Each row has a name. Each question is about the rows just above it. Places in a row count from 1.

k644: [ -8  -9   4   8 -28  73]
k403: [ -1   2   0 -88   4 -88]
k659: [ -9  12  -5   0 -22 -16]
k226: [ 21  -1   0 -88   4  12]
k457: [-2 -6 -1 23  2  8]
k606: [ -9  12  -5  24 -22 -67]
k303: [  3   5  -1   0  93 -14]
The one value in k457 and k226:
[-1]
Whose row is [ -1   2   0 -88   4 -88]?
k403
Shared by k403 and k659:
[0]

k457: [  4  31  -4 -16  -3  16  51 -31  15  -4 -10  36 -31  18 -17  18   6 -11
 -34  46  42  30 -17  -4 -31 -46]
k606: [ 71 -10 -61  45  13 -43  11   9  53  37 -17  -5  52  16  -2  -6   8 -13
   8 -37 -21 -15  14 -37 -40   1]
k939: [-18  16  33   7  14  15  31  -7  13 -18  17  49   4  44  -8  14  22  16
   5  24  16 -11  29  -9 -26  -9]
k226: [ 53 -11   1  10 -40 -41  24  36   6  18  18  -4 -10 -31  15 -17 -31   2
  -4 -78 -17  10   1  -6 -31  26]
k533: [ 77 -20  32   7 -18 -50  -7 -73  89 -44 -31  36  -6 -17 -35 -23  27  34
 -20 -83 -28   2  19 -16 -27   6]
k321: [ 58  -6  -7   2  23  14 -13  26  34 -30 -12  56  22   8  18  38 -21 -13
  -5 -61 -35   9  32 -10 -12   5]
k572: [ -20  -93    0  -24  -49   64  -91   42  -52  -83   20   50  -79   34
   36 -100  -33    9   31  -17  -90  -83  -57  -26   68  -40]
k659: [-10  41  20 -36  31 -18  -6 -30  17 -12  13  24  16  33  -6   8  -2 -13
   6  36  35  -2   7   7 -10  -3]
tags:
[-52] -> k873
[13] -> k365
[34] -> k848
[7] -> k352
[77] -> k137
[88] -> k894
[89] -> k529
[8] -> k626
The tag of k533, keyed by place 9:
k529
The next entry after [ -6   8  -2 -13]:
[6]
One entry of k659 was changed: [-10  41  20 -36  31 -18  -6 -30  16 -12  13  24  16  33  -6   8  -2 -13
   6  36  35  -2   7   7 -10  -3]. Where, and from what?
9, [17]
One entry of k939 was changed: [-18  16  33   7  14  15  31  -7  13 -18  17  49   4  43  -8  14  22  16
   5  24  16 -11  29  -9 -26  -9]. Where, and from what?
14, [44]
Whose row is [ 77 -20  32   7 -18 -50  -7 -73  89 -44 -31  36  -6 -17 -35 -23  27  34
 -20 -83 -28   2  19 -16 -27   6]?
k533
The next entry after [-31  15  -4 -10  36 -31  18 -17  18   6]:
[-11]
Changed k457: [  4  31  -4 -16  -2  16  51 -31  15  -4 -10  36 -31  18 -17  18   6 -11
 -34  46  42  30 -17  -4 -31 -46]. Place and old value:
5, [-3]

